[[ 18 -14  -4 -16 -14]
 [ -8   1 -17  -6  15]
 [  0  18  -2  -3  20]
 [ 30   9  33  41   9]
 [-11  18  33  38   1]]
:
[[  1 -17]
 [ 18  -2]]

[[-12  12   4  -9]
 [ 48 -47  21  15]
 [ 20 -20  43  35]
 [-24  24 -27 -15]]
:
[[-47  21]
 [-20  43]]

[[ 41 -22  26 -44  -7]
 [-29  12 -16  31  12]
 [  7  16 -10  -9 -37]
 [-14  20 -19  14 -20]]
:
[[ 12 -16]
 [ 16 -10]]

[[ 32   4  18 -24  -2]
 [-36  -6 -11  29  -7]
 [ 54   2  28 -44   7]
 [-53   3 -30  43  -8]]
:
[[ -6 -11]
 [  2  28]]

[[ 16 -17   5]
 [ 29 -45   4]
 [ 11 -14   3]
 [  9  -8   3]
 [-16  16  -6]]
:
[[-45   4]
 [-14   3]]

[[-48  11 -11  47  40]
 [ 12   6  -6 -10   8]
 [ 11  14 -14  -9  25]]
:
[[  6  -6]
 [ 14 -14]]

[[ 11  36 -52]
 [ -8  52  37]
 [ 25   1 -47]
 [ -5 -19  48]
 [-12 -34 -27]]
:
[[ 52  37]
 [  1 -47]]
---
[[-32  55  -4]
 [ 51 -45  21]
 [ 44 -40  17]
 [-16  52   8]
 [ 10  18  13]]
:
[-32 -45  17]

[[ 43 -26  16 -37  24]
 [-33  43 -36  25 -46]]
:
[43 43]

[[ 55 -44]
 [ 40 -52]]
:
[ 55 -52]

[[  2  47]
 [-21  -4]]
:
[ 2 -4]

[[-42  30 -30  41 -15]
 [-46  20 -24  48  13]
 [-31  32 -35  34 -15]]
:
[-42  20 -35]

[[-44  32 -15   1]
 [-26 -11 -35 -15]
 [ 29  25 -10  33]
 [-23 -11 -22  -9]]
:
[-44 -11 -10  -9]

[[-55 -13]
 [-34  48]
 [ 24   5]
 [-27 -12]]
:
[-55  48]

[[ 34  -5]
 [ 49 -18]
 [-28  -9]
 [ 28   6]
 [-47  10]]
:
[ 34 -18]
---
[[ 25   3 -35  -1  42  21  -9  -2  -4  -6]
 [ 40   2  10 -23  28 -12 -11  15  15  18]]
:
[[ 40   2  10 -23  28 -12 -11  15  15  18]
 [ 25   3 -35  -1  42  21  -9  -2  -4  -6]]

[[-23 -40  39 -29 -50  12  -5   0  -1  11 -14  32 -11  -8]
 [ 16  29 -27  35  46 -34   2 -37  13 -53  -5 -35  33  21]
 [-15 -30  28 -36 -47  34  -3  37 -11  54   5  35 -33 -22]]
:
[[ 16  29 -27  35  46 -34   2 -37  13 -53  -5 -35  33  21]
 [-15 -30  28 -36 -47  34  -3  37 -11  54   5  35 -33 -22]
 [-23 -40  39 -29 -50  12  -5   0  -1  11 -14  32 -11  -8]]

[[ -1  -4  12 -42 -23  18 -31  -5   2   9  -4]
 [  0  19  14   1 -11   1 -26  24 -27  13 -39]
 [-20  -2  14 -54 -24  33 -27  -5   5  -4   8]]
:
[[  0  19  14   1 -11   1 -26  24 -27  13 -39]
 [ -1  -4  12 -42 -23  18 -31  -5   2   9  -4]
 [-20  -2  14 -54 -24  33 -27  -5   5  -4   8]]

[[ 19  46 -49   6 -46]
 [ 45  57  -9  10   3]
 [ 43  30   5   7  25]]
:
[[ 45  57  -9  10   3]
 [ 43  30   5   7  25]
 [ 19  46 -49   6 -46]]

[[ -4  25  42 -16  14  36  27 -24]
 [ -8   2 -10  -2  -5 -14  20   9]
 [ -1  17  -3   4   6 -13 -39 -32]
 [ 32  24  56  -2   9  36 -32  -5]
 [  7   4 -12   5   4  -6 -10 -33]
 [ 25   8  23   5   0   8 -32   9]]
:
[[ 32  24  56  -2   9  36 -32  -5]
 [ 25   8  23   5   0   8 -32   9]
 [  7   4 -12   5   4  -6 -10 -33]
 [ -1  17  -3   4   6 -13 -39 -32]
 [ -4  25  42 -16  14  36  27 -24]
 [ -8   2 -10  -2  -5 -14  20   9]]

[[-17  10  13  -6  14  10  -1]
 [ 20 -21  -8 -16  -7  25  -4]
 [-10  43  18   1   6 -12   6]
 [ 15 -22   1  12  41   0   7]
 [-13   0   2   8   1  -9  16]
 [ -3   0 -24  17   1 -16  -6]]
:
[[ 20 -21  -8 -16  -7  25  -4]
 [ 15 -22   1  12  41   0   7]
 [ -3   0 -24  17   1 -16  -6]
 [-10  43  18   1   6 -12   6]
 [-13   0   2   8   1  -9  16]
 [-17  10  13  -6  14  10  -1]]
---
[[  0   1   1   0 -24   0 -27]
 [-38  43  35 -37   0 -40   0]
 [ -8  10   8  -9   5  -8   5]]
:
[[ -8  10   8  -9   5  -8   5]
 [-38  43  35 -37   0 -40   0]
 [  0   1   1   0 -24   0 -27]]

[[-2 48 48]
 [-5 47 45]
 [ 0  1 46]
 [-3  2 52]
 [11 51 43]
 [ 2 -3 44]]
:
[[ 2 -3 44]
 [11 51 43]
 [-3  2 52]
 [ 0  1 46]
 [-5 47 45]
 [-2 48 48]]

[[-29 -20 -18 -23]
 [ 37  17  15  30]
 [ 13 -16 -14  11]
 [  9 -27 -25   7]
 [ 38 -45 -41  30]]
:
[[ 38 -45 -41  30]
 [  9 -27 -25   7]
 [ 13 -16 -14  11]
 [ 37  17  15  30]
 [-29 -20 -18 -23]]

[[  5  -8  -8  16  -2 -27  -6  12 -42 -36  -4 -48 -18]
 [  5 -14 -24  30   8  33 -17  33  -4 -30  14 -21 -10]
 [ -8  20 -47  39   1  35  19  36   3  24 -18  40  19]
 [  2  42  21 -28 -18  -1  10  -1  -7 -14  56 -42 -55]
 [-27  35   7 -28 -20 -55  -8 -43 -11  28  19  -5 -41]
 [ -6 -11 -26 -13 -15  37 -26 -14  26 -29  -5   9 -11]]
:
[[ -6 -11 -26 -13 -15  37 -26 -14  26 -29  -5   9 -11]
 [-27  35   7 -28 -20 -55  -8 -43 -11  28  19  -5 -41]
 [  2  42  21 -28 -18  -1  10  -1  -7 -14  56 -42 -55]
 [ -8  20 -47  39   1  35  19  36   3  24 -18  40  19]
 [  5 -14 -24  30   8  33 -17  33  -4 -30  14 -21 -10]
 [  5  -8  -8  16  -2 -27  -6  12 -42 -36  -4 -48 -18]]

[[ 11  34 -13  13 -47  -4 -26]
 [  9  18  34  35  25  25   3]
 [ 45  -8   4 -16   5  33  33]
 [  9  13  35  34  25  33   6]
 [-11  10 -26 -36 -42  -1 -16]
 [ 16   8 -30 -42 -34  24   0]
 [ 19   7  34  28  25  21  17]
 [  2  15  32  42  23  27  -5]]
:
[[  2  15  32  42  23  27  -5]
 [ 19   7  34  28  25  21  17]
 [ 16   8 -30 -42 -34  24   0]
 [-11  10 -26 -36 -42  -1 -16]
 [  9  13  35  34  25  33   6]
 [ 45  -8   4 -16   5  33  33]
 [  9  18  34  35  25  25   3]
 [ 11  34 -13  13 -47  -4 -26]]

[[ 1 25 45 10]
 [ 1  7  9 32]
 [ 1  9 42 40]
 [42 11  8  7]
 [ 1 11 53 10]]
:
[[ 1 11 53 10]
 [42 11  8  7]
 [ 1  9 42 40]
 [ 1  7  9 32]
 [ 1 25 45 10]]

[[-11  16  34  -7  18   4 -10   1]
 [-15  13   5  11   2 -21  -9   4]
 [ -7   1 -30 -39 -12  -8   4  24]
 [ -6  12  -5 -13 -10  -8 -15   8]
 [  5 -17  15  37  10  12  -6 -14]
 [-17  13  -5   2   0  -6 -20  19]
 [  3  -6  13  12  11  20 -47  18]
 [ -4   9  -2 -12 -22  15  11   2]
 [-14  28   2  -3 -21 -28 -17  24]
 [ -7  32 -21 -16 -32 -24  -2  13]]
:
[[ -7  32 -21 -16 -32 -24  -2  13]
 [-14  28   2  -3 -21 -28 -17  24]
 [ -4   9  -2 -12 -22  15  11   2]
 [  3  -6  13  12  11  20 -47  18]
 [-17  13  -5   2   0  -6 -20  19]
 [  5 -17  15  37  10  12  -6 -14]
 [ -6  12  -5 -13 -10  -8 -15   8]
 [ -7   1 -30 -39 -12  -8   4  24]
 [-15  13   5  11   2 -21  -9   4]
 [-11  16  34  -7  18   4 -10   1]]

[[  5 -10  20 -20   3]
 [-43 -38   1   1 -23]
 [-25 -30  45 -10 -16]
 [  2   2 -36  25   8]]
:
[[  2   2 -36  25   8]
 [-25 -30  45 -10 -16]
 [-43 -38   1   1 -23]
 [  5 -10  20 -20   3]]

[[  0   2 -13  -8  26 -13 -13  -8 -24  -9]
 [-10   9  -4 -11  -2  13 -50   0   9  20]
 [  2  12  -6 -26  -2   4 -44   3  -4  20]
 [ 28 -14   9  16 -25  11  45  -5  28 -28]]
:
[[ 28 -14   9  16 -25  11  45  -5  28 -28]
 [  2  12  -6 -26  -2   4 -44   3  -4  20]
 [-10   9  -4 -11  -2  13 -50   0   9  20]
 [  0   2 -13  -8  26 -13 -13  -8 -24  -9]]
